Here is a tiny trained network, its code and every weight. The questions are about switching its units off for an input and a class, where a switched-off unit gives its printed mean instead of its output.

import numpy as np


def w(rows, s, z=0):
    codes = np.array(rows[::2]) - 128.0
    scale = np.full(codes.shape[1], s)
    scale[-1] = z or s
    return codes * scale


def norm(h):
    return h / np.sqrt((h * h).mean(-1, keepdims=True) + 1e-5)


def f(y):
    return np.maximum(y, 0)


def log_softmax(a):
    a = a - a.max(-1, keepdims=True)
    return a - np.log(np.exp(a).sum(-1, keepdims=True))


def net(x, mask):
    res = np.array(x, float).reshape(1, 8) / 4 @ E
    u = 0
    for l in range(2):
        y = f(norm(res) @ A[l][:, :-1].T + A[l][:, -1])
        res = res + np.where(mask[u : u + 8], y, B[l][:, -1]) @ B[l][:, :-1]
        u += 8
    return log_softmax(norm(res)[-1] @ U[:, :-1].T + U[:, -1])


A, B = {}, {}
E = w([
[126,153,219,85,64,174,83,224,85],'x0',
[127,130,123,125,131,128,127,129,129],'x1',
[125,129,129,128,128,125,130,129,125],'x2',
[129,127,126,124,128,127,129,130,130],'x3',
[101,77,183,138,176,86,91,144,133],'x4',
[202,102,151,70,175,137,155,100,85],'x5',
[112,193,187,97,111,89,100,52,160],'x6',
[127,178,167,126,169,74,254,180,158],'x7',
],0.0042)
A[0] = w([
[69,70,188,144,238,50,90,144,108,108],'L0N0',
[111,162,186,118,126,97,211,204,139,149],'L0N1',
[135,90,112,112,67,139,3,120,86,164],'L0N2',
[160,100,148,146,136,156,133,151,111,60],'L0N3',
[150,213,237,116,80,96,97,22,151,4],'L0N4',
[155,228,82,111,77,146,210,122,87,130],'L0N5',
[171,101,156,59,159,121,176,82,10,104],'L0N6',
[195,188,58,174,78,158,134,73,80,111],'L0N7',
],0.0052,0.0034)
B[0] = w([
[171,56,123,20,27,156,146,141,245,210],'L0N0',
[99,127,159,158,144,221,146,54,97,226],'L0N1',
[106,155,193,146,154,192,220,90,134,254],'L0N2',
[122,119,73,145,122,129,146,154,170,142],'L0N3',
[14,127,18,37,223,101,115,219,56,203],'L0N4',
[114,3,210,70,131,100,82,163,207,200],'L0N5',
[193,209,122,181,209,150,36,192,207,198],'L0N6',
[125,38,206,73,129,89,117,155,199,190],'L0N7',
],0.0056,0.0048)
A[1] = w([
[109,128,162,148,134,160,168,86,109,65],'L1N0',
[155,65,81,162,126,171,155,210,94,33],'L1N1',
[148,186,162,145,135,150,112,173,72,104],'L1N2',
[51,141,119,184,63,113,121,166,175,48],'L1N3',
[128,99,106,117,90,163,1,98,90,115],'L1N4',
[120,169,166,130,127,84,182,195,147,51],'L1N5',
[138,98,120,106,184,135,130,145,183,255],'L1N6',
[137,133,182,96,61,122,111,189,73,97],'L1N7',
],0.0089,0.004)
B[1] = w([
[91,139,125,167,170,205,94,98,104,147],'L1N0',
[38,227,170,9,157,42,102,83,125,160],'L1N1',
[117,130,51,202,136,98,123,84,161,150],'L1N2',
[252,147,129,108,190,166,67,171,92,155],'L1N3',
[180,153,185,92,136,82,254,163,75,153],'L1N4',
[194,116,150,73,101,132,165,70,40,147],'L1N5',
[104,146,117,182,65,148,98,146,93,249],'L1N6',
[137,64,23,202,117,50,135,68,197,160],'L1N7',
],0.0076,0.011)
U = w([
[106,136,126,148,117,165,100,136,121,251],'0',
[73,176,118,45,165,49,128,147,89,99],'1',
[154,127,189,163,129,196,247,94,50,84],'2',
[168,82,35,204,115,54,139,78,152,91],'3',
[158,48,179,50,67,151,136,181,192,64],'4',
[240,182,130,146,198,165,58,202,121,51],'5',
[84,131,115,161,108,190,87,145,120,135],'6',
],0.012,0.011)

Each question gives the input, the list of numbers given to net, and the class t.
The units are the neurons (one row each of A and B). Each row of codes is followed by its name. A weight is (code - 128) times the scale printed after its matrix; where a second scale follows, it is the last column's (A, B and U).
mask holds one flag per neuron, layer by layer. A switched-off neuron (its flag False) gives its mean, the last column of its row in B, instead of its output. The means were averaged over made-up inputs and are rounded, as every weight is.
A unit's drop is (log p(t) with every unit on - log p(t) with that unit switched off) / (log p(t) with every unit on - log p(t) with every unit switched off).
The circuit of an input: a set's keep is (log p(t) with only the set's units on - log p(t) with every unit switched off) / (log p(t) with every unit on - log p(t) with every unit switched off). Starting from the 12 units with the biggest drops (on a tie, the unit counted first), units are removed one at a time, each time the one whose removal leaves the highest keep (on an exact tie, the one counted first), for as long as the keep stays at least 0.8.
circuit, biggest first: the units of the circuit, biggest drop first
unit that matters most: the unit with the biggest drop
k most important neurons: the k neurons with the biggest drops, biggest first
k most important neurons of layer l: the k neurons of layer l with the biggest drops, biggest first
input [8,-4,5,6,-1,-1,-4,-7], class 3: 3 most important neurons => [L1N7, L1N2, L0N1]
input [7,3,5,-8,-1,3,3,0], class 3: circuit, biggest first => [L1N7]
input [-3,3,5,3,-6,-7,7,2], class 1: 2 most important neurons of layer 0 => [L0N4, L0N6]
input [8,-1,-8,-3,3,-3,1,0], class 3: 2 most important neurons of layer 1 => [L1N7, L1N2]
input [2,4,-4,-8,1,5,0,3], class 5: 3 most important neurons of layer 0 => [L0N6, L0N2, L0N4]
input [-2,-5,-4,-5,-4,-3,6,-7], class 2: 2 most important neurons => [L1N4, L1N1]
input [2,4,-6,5,-4,8,-8,-8], class 1: 2 most important neurons of layer 1 => [L1N1, L1N4]
input [6,-7,-1,7,-4,-8,5,1], class 5: 3 most important neurons of layer 1 => [L1N3, L1N6, L1N1]
input [0,0,3,7,-4,7,5,3], class 5: 3 most important neurons => [L0N6, L1N1, L0N0]
input [4,-5,-3,0,-1,-8,-6,-7], class 5: 2 most important neurons => [L1N3, L0N1]
input [-6,5,6,7,5,7,5,6], class 5: 2 most important neurons => [L0N6, L1N7]
input [0,-5,7,-6,6,1,3,6], class 6: circuit, biggest first => [L0N1, L1N4]
input [3,-6,4,4,-6,7,4,5], class 5: 2 most important neurons => [L0N6, L0N0]
input [-5,5,1,5,-4,7,-6,-5], class 5: circuit, biggest first => [L0N6, L1N7]
input [-1,5,-7,-3,-8,-6,5,-5], class 4: circuit, biggest first => [L0N7, L1N4]
input [1,4,-5,-5,-1,-7,5,4], class 5: unit that matters most => L1N3
input [5,4,0,-6,3,-3,3,2], class 3: 2 most important neurons of layer 0 => [L0N2, L0N5]
input [1,8,5,3,-1,7,-1,2], class 0: 2 most important neurons => [L1N6, L1N3]
input [-2,-4,4,8,5,8,6,-2], class 5: 2 most important neurons => [L0N6, L1N1]
input [8,1,1,3,-8,-6,-1,3], class 3: 2 most important neurons => [L1N7, L0N0]
input [-3,-1,3,0,4,-4,-4,-7], class 2: most important neuron of layer 1 => [L1N4]
input [0,4,-3,-3,-6,1,2,-3], class 4: 2 most important neurons of layer 0 => [L0N7, L0N5]
input [8,2,-1,1,6,5,5,7], class 3: circuit, biggest first => [L1N7, L0N2, L1N2]
input [2,0,-7,-6,7,-4,-7,0], class 1: 4 most important neurons => [L1N1, L0N5, L0N7, L0N6]
input [8,-2,2,8,1,0,-2,5], class 3: 2 most important neurons of layer 1 => [L1N7, L1N2]
input [-3,-2,-3,-5,-6,2,5,-3], class 4: 2 most important neurons => [L0N7, L0N5]
input [7,3,6,-3,-8,-1,-1,-3], class 4: circuit, biggest first => [L0N5]
